Below are the code and all the weights of a small trained network. Each question names an input and a class and asks about switching units off, where a switched-off unit gives its printed mean instead of its output.

import numpy as np


def w(rows, s, z=0):
    codes = np.array(rows[::2]) - 128.0
    scale = np.full(codes.shape[1], s)
    scale[-1] = z or s
    return codes * scale


def f(y):
    return np.maximum(y, 0)


def log_softmax(a):
    a = a - a.max(-1, keepdims=True)
    return a - np.log(np.exp(a).sum(-1, keepdims=True))


def net(x, mask):
    res = np.array(x, float).reshape(1, 4) / 4 @ E
    y = f(res @ A[0][:, :-1].T + A[0][:, -1])
    res = res + np.where(mask, y, B[0][:, -1]) @ B[0][:, :-1]
    return log_softmax(res[-1] @ U[:, :-1].T + U[:, -1])


A, B = {}, {}
E = w([
[124,125,126,130],'x0',
[133,129,108,143],'x1',
[179,4,89,54],'x2',
[165,69,205,236],'x3',
],0.018)
A[0] = w([
[83,207,21,58,184],'n1',
[42,229,159,171,90],'n2',
[127,108,232,107,252],'n3',
[215,115,193,230,183],'n4',
[55,227,46,1,132],'n5',
[229,46,128,33,6],'n6',
[144,245,170,160,80],'n7',
],0.0095,0.0032)
B[0] = w([
[172,140,206,146,230],'n1',
[196,87,8,35,221],'n2',
[191,182,133,169,162],'n3',
[68,189,248,127,202],'n4',
[119,170,224,186,253],'n5',
[163,63,101,20,192],'n6',
[147,70,59,86,203],'n7',
],0.012,0.024)
U = w([
[95,151,255,188,254],'0',
[136,87,48,59,2],'1',
],0.017,0.00057)

Each question gives the input, the list of numbers given to net, and the class t.
The units are the neurons (one row each of A and B). Each row of codes is followed by its name. A weight is (code - 128) times the scale printed after its matrix; where a second scale follows, it is the last column's (A, B and U).
mask holds one flag per neuron, in row order. A switched-off neuron (its flag False) gives its mean, the last column of its row in B, instead of its output. The means were averaged over made-up inputs and are rounded, as every weight is.
A unit's drop is (log p(t) with every unit on - log p(t) with that unit switched off) / (log p(t) with every unit on - log p(t) with every unit switched off).
The circuit of an input: a set's keep is (log p(t) with only the set's units on - log p(t) with every unit switched off) / (log p(t) with every unit on - log p(t) with every unit switched off). Starting from all 7 units, units are removed one at a time, each time the one whose removal leaves the highest keep (on an exact tie, the one counted first), for as long as the keep stays at least 0.8.
circuit, biggest first: the units of the circuit, biggest drop first
k most important neurons: the k neurons with the biggest drops, biggest first
drop when u is switched off: that unit's drop, to one decimal
input [-3,7,-7,5], class 1: circuit, biggest first : n2
input [0,6,-7,6], class 1: 4 most important neurons : n2, n5, n7, n1
input [1,7,4,-5], class 0: 2 most important neurons : n2, n5
input [-3,1,2,1], class 1: 2 most important neurons : n5, n1
input [2,-8,-4,3], class 1: 3 most important neurons : n5, n2, n1
input [1,3,-4,-3], class 1: 2 most important neurons : n2, n4
input [5,-3,3,-3], class 0: 2 most important neurons : n2, n7
input [3,0,-8,7], class 1: 2 most important neurons : n2, n7
input [-7,-8,4,2], class 1: 2 most important neurons : n5, n6
input [7,2,-8,-3], class 1: drop when n2 is switched off : 0.5
input [-5,-2,3,-4], class 0: drop when n2 is switched off : 0.7
input [-7,-6,-7,4], class 1: drop when n2 is switched off : 0.4
